figi: [ 29 -86 -30   3  -2 -21 -14  48]
vamas: [ 55   7 -22 -31 -18  -7   7 -34]
ler: [ 1 12 -8 -9 10 16 11  7]
Tus: [-44 -41  -1  23  -9   0 -48  -9]
dar: [ 59  13 -43  44  14  -9  19  -6]
gone ler: [ 1 12 -8  7 11 16 -9]  [10]
gone dar: [ 14  -9  -6  59  19 -43  44]  [13]
[ 56   7 -22 -31 -18  -6   7 -36]  vamas
gone Tus: [ -9 -44  -9  23 -41   0 -48]  [-1]
gone ler: [10 -9  1 16  7 11 -8]  [12]

ler: [-57 -35  32  23 -40   4 -26  11  40 -41  31   0  -9 -41 -18   5  45  20
  14 -60 -19   7   0 -57 -12  22  21  -8  25 -32  -7 -47  16  18   9 -25
   7 -15 -35  77   6 -19  20 -31 -10 -27  52  23  15]
Fuf: [-57 -35  32  23 -40   4 -26  11  40 -41  31   0  -9 -41 -18   5  45  20
  14 -60 -19   7   0 -57 -12  26  21  -8  25 -32  -7 -47  16  18   9 -25
   7 -15 -35  77   6 -19  20 -25 -10 -27  52  23  15]
Siv: [-79 -50 -49  26 -69  -5  -5 -14  -2 -16  45 -38  -1 -67 -31  12  38  25
 -49   2   1  11 -56 -49  24   8  31 -26  23 -72 -34  24  64  12   4   1
 -55  14 -41 -71 -11 -44 -14  55 -33 -67 -43  44  20]
gone Fuf: [ 77 -19  45   7  52 -35 -32   0  18   0 -41 -57 -41  15  26 -19  -8 -18
   6 -40 -27 -25 -25  23  32 -35 -12 -57  -9 -60  21   7  16  25  -7 -15
 -47  31   4  20  20  23 -10  40   9  11   5  14]  [-26]
gone Fuf: [-10 -18   0   4  16  25   0 -27 -35 -41 -32  -9  32  15  21  52  11  14
   5  45 -35 -19  18 -40 -60  31 -26   6   7 -25 -57  20  23  -7 -12 -47
  20  23  77   9 -41   7  26 -25 -15 -57  -8 -19]  [40]
[-57 -35  32  23 -40   4 -26  11  40 -41  31   0  -9 -41 -18   5  45  20
  14 -60 -19   7   0 -57 -12  26  21  -8  25 -32  -7 -47  16  18   9 -25
   7 -15 -35  77   6 -19  20 -25 -10 -27  52  23  15]  Fuf
gone ler: [ 23   6 -19 -12 -10   0  23  -9  52  11 -41   5 -35  40 -25 -60   4  -8
 -19 -32 -40 -31  15 -57  14  18 -47   7 -35  -7  45 -57  20  20  21  22
 -18  77   0  32 -15  16  25   9 -26   7 -41  31]  [-27]
gone ler: [-35  40  -8   7 -26  77   9  22  -9 -41   0  20  23 -41  25  20 -12  52
   0 -10 -57  -7 -18 -32 -25   5 -15  23  16   4 -40 -19 -19 -47 -31  15
   6 -57  14  45 -35   7  32 -60  18 -27  11  31]  [21]
gone ler: [-15  -8   9 -12   7  15  40   7 -27 -26 -60  20 -31  25 -35  16  31 -47
 -57  -9  77 -19 -35  21 -19  23  20 -10 -32  -7   5   0   6   0  23  32
 -41  14 -41 -40  22 -18   4 -25  52  11  45 -57]  [18]

defu: [ 47   2 -38   1   6  29 -10  46]
Tus: [-20   2 -38   1   2  29 -51  17]
figi: [ -3   9   2   2  -6 -14 -10   7]
Siv: [ 31 -19  41  25   5 -14  24 -62]
Fuf: [ -3 -18  -7   2  15  17  11   7]
ler: [  0  25  18   2 -23 -29 -15 -10]
riti: [  0  24  18   2 -23 -29 -14 -11]
[ -3 -18  -6   2  15  17  12   7]  Fuf
[  0  25  18   2 -23 -29 -15 -10]  ler
gone defu: [  6 -10 -38   1  29   2  47]  [46]
gone Tus: [  2  17   2  29 -20 -51 -38]  [1]
[-21   2 -34  -1   0  29 -53  17]  Tus
gone Siv: [ 31 -14  25   5 -19  41 -62]  [24]

